Below are the code and all the weights of a small trained network. Each question names an input and a target symbol and asks about switching units off, where a switched-off unit gives its printed mean instead of its output.

import numpy as np


def w(rows, s, z=0):
    codes = np.array(rows[::2]) - 128.0
    scale = np.full(codes.shape[1], s)
    scale[-1] = z or s
    return codes * scale


def f(y):
    return np.maximum(y, 0)


def softmax(a):
    e = np.exp(a - a.max(-1, keepdims=True))
    return e / e.sum(-1, keepdims=True)


def log_softmax(a):
    a = a - a.max(-1, keepdims=True)
    return a - np.log(np.exp(a).sum(-1, keepdims=True))


def net(x, mask):
    ids = ['ΓΠαβεζθλμξστφψω'.index(c) for c in x.split()]
    T = len(ids)
    res = E[ids] + P[:T]
    q, k, v = (res @ M[0].T for M in (Q, K, V))
    z = softmax(np.where(np.tri(T) > 0, q @ k.T / 2**0.5, -1e9)) @ v
    res = res + np.where(mask[0], z, O[0][:, -1]) @ O[0][:, :-1]
    y = f(res @ A[0][:, :-1].T + A[0][:, -1])
    res = res + np.where(mask[1:13], y, B[0][:, -1]) @ B[0][:, :-1]
    return log_softmax(res[-1] @ U[:, :-1].T + U[:, -1])


Q, K, V, O, A, B = {}, {}, {}, {}, {}, {}
E = w([
[65,63,148,183,153,118,111,123,108],'Γ',
[31,111,168,93,119,114,182,148,102],'Π',
[74,167,114,163,73,200,68,195,170],'α',
[78,51,108,101,125,203,138,141,127],'β',
[96,185,145,170,141,171,175,106,147],'ε',
[144,177,170,108,111,139,213,174,154],'ζ',
[130,172,164,67,160,113,121,146,97],'θ',
[250,143,144,95,76,146,79,162,175],'λ',
[107,189,142,156,247,168,145,125,146],'μ',
[166,84,239,125,205,210,186,154,105],'ξ',
[153,103,136,47,49,103,119,136,71],'σ',
[158,74,156,193,73,147,151,90,71],'τ',
[206,79,89,158,210,140,122,140,149],'φ',
[153,152,108,135,90,50,184,150,83],'ψ',
[155,156,183,105,158,116,103,30,93],'ω',
],0.012)
P = w([
[70,122,221,146,144,113,17,221,126],'0',
[114,94,198,123,181,94,78,181,152],'1',
[74,196,64,128,44,174,140,64,150],'2',
[184,138,164,148,110,227,163,202,2],'3',
[153,100,167,114,218,56,142,143,156],'4',
[109,161,50,133,108,134,196,30,171],'5',
[221,106,169,124,144,195,199,147,25],'6',
],0.0067)
Q[0] = w([
[100,179,37,132,85,63,55,36,204],'head 1',
[188,129,173,143,111,147,163,167,12],'head 1',
],0.011)
K[0] = w([
[63,163,160,163,23,200,17,255,119],'head 1',
[207,85,130,126,111,13,193,33,91],'head 1',
],0.007)
V[0] = w([
[105,82,254,101,79,184,114,48,66],'head 1',
[65,147,103,40,234,233,78,133,181],'head 1',
],0.0065)
O[0] = w([
[136,52,224,42,135,129,134,1,199,250],'head 1',
[33,205,73,49,220,207,51,100,138,76],'head 1',
],0.0071,0.0022)
A[0] = w([
[154,110,168,209,128,99,150,213,92,130],'neuron 1',
[146,74,138,184,160,131,23,77,105,188],'neuron 2',
[92,195,91,164,213,181,171,79,156,202],'neuron 3',
[154,224,191,156,149,102,115,128,183,174],'neuron 4',
[209,143,83,137,129,133,37,157,254,177],'neuron 5',
[182,145,161,85,183,101,90,165,105,109],'neuron 6',
[144,75,146,121,64,102,155,144,78,133],'neuron 7',
[130,172,65,103,46,113,177,125,130,255],'neuron 8',
[180,201,79,90,108,96,134,78,125,67],'neuron 9',
[109,154,79,163,48,155,143,114,92,166],'neuron 10',
[177,142,139,85,168,131,96,216,199,88],'neuron 11',
[87,76,60,121,115,202,149,58,124,188],'neuron 12',
],0.0082,0.0021)
B[0] = w([
[133,91,101,126,144,141,133,198,177,253],'neuron 1',
[105,130,50,118,181,139,211,59,118,195],'neuron 2',
[134,94,171,151,139,169,31,143,115,220],'neuron 3',
[148,206,92,169,89,151,125,100,180,171],'neuron 4',
[64,90,152,174,37,145,143,89,51,167],'neuron 5',
[194,155,93,52,163,115,144,144,35,171],'neuron 6',
[186,143,125,134,83,130,66,117,161,253],'neuron 7',
[106,83,70,138,200,102,78,81,108,194],'neuron 8',
[2,39,131,174,110,89,155,154,203,147],'neuron 9',
[139,157,106,129,218,55,148,121,75,179],'neuron 10',
[47,168,118,112,75,144,212,190,83,170],'neuron 11',
[150,163,94,79,112,155,153,140,164,229],'neuron 12',
],0.0084,0.0058)
U = w([
[44,66,97,178,201,35,144,91,133,179],'Γ',
[63,85,225,95,131,62,119,159,137,138],'Π',
[42,119,124,188,31,126,120,132,166,117],'α',
[96,90,41,49,129,169,134,137,230,182],'β',
[145,180,172,183,136,145,63,119,208,152],'ε',
[125,216,135,123,118,139,235,194,207,152],'ζ',
[147,191,119,54,138,93,128,143,75,92],'θ',
[127,152,119,105,46,143,176,138,66,64],'λ',
[135,158,97,163,157,141,36,113,53,124],'μ',
[142,117,189,95,173,151,169,126,89,12],'ξ',
[166,114,169,53,84,99,46,126,88,124],'σ',
[183,75,232,153,88,177,123,113,206,156],'τ',
[131,119,49,155,182,151,189,151,3,4],'φ',
[175,98,75,160,136,110,99,227,161,109],'ψ',
[194,201,78,118,127,125,187,2,103,230],'ω',
],0.0071,0.0026)

Each question gives the input, a string of symbols that net reads in full, and the target symbol t.
The units are the heads (2 rows each of Q, K, V and O) and the neurons (one row each of A and B). Each row of codes is followed by its name. A weight is (code - 128) times the scale printed after its matrix; where a second scale follows, it is the last column's (O, A, B and U).
mask holds one flag per unit, heads first, then neurons. A switched-off unit (its flag False) gives its mean, the last column of its rows in O or B, instead of its output. The means were averaged over made-up inputs and are rounded, as every weight is.
A unit's drop is (log p(t) with every unit on - log p(t) with that unit switched off) / (log p(t) with every unit on - log p(t) with every unit switched off).
The circuit of an input: a set's keep is (log p(t) with only the set's units on - log p(t) with every unit switched off) / (log p(t) with every unit on - log p(t) with every unit switched off). Starting from the 12 units with the biggest drops (on a tie, the unit counted first), units are removed one at a time, each time the one whose removal leaves the highest keep (on an exact tie, the one counted first), for as long as the keep stays at least 0.8.
units of the circuit, in order: the units of the circuit, biggest drop first
unit that matters most: the unit with the biggest drop
k most important neurons: the k neurons with the biggest drops, biggest first
drop of u: that unit's drop, to one decimal
input Γ λ τ β, target τ: units of the circuit, in order => (head 1; neuron 7)
input τ ξ β σ λ, target λ: units of the circuit, in order => (neuron 5; neuron 11)
input β β β β β Γ, target β: units of the circuit, in order => (head 1; neuron 12)
input λ ε ψ ζ, target ψ: units of the circuit, in order => (head 1; neuron 1; neuron 8)
input β β α φ ε, target ε: 2 most important neurons => (neuron 3; neuron 4)
input ψ Π β α β ψ ε, target ψ: units of the circuit, in order => (head 1; neuron 1)
input α Π τ τ μ, target μ: unit that matters most => neuron 3
input Γ φ λ α, target φ: 2 most important neurons => (neuron 10; neuron 7)
input ψ Γ β τ β ψ μ, target ψ: units of the circuit, in order => (head 1; neuron 1)
input β τ Π ε, target τ: units of the circuit, in order => (head 1; neuron 2)
input Π τ Γ ξ Γ ξ φ, target φ: 3 most important neurons => (neuron 7; neuron 6; neuron 2)
input μ λ β θ φ θ ζ, target φ: drop of neuron 8 => 0.2
input ζ α ψ β α ψ, target Γ: drop of neuron 8 => 0.2
input μ Γ ζ μ μ, target μ: drop of neuron 3 => 0.7
input Γ φ σ β Γ ψ, target Γ: drop of neuron 9 => 0.4
input β τ τ α, target τ: units of the circuit, in order => (head 1)
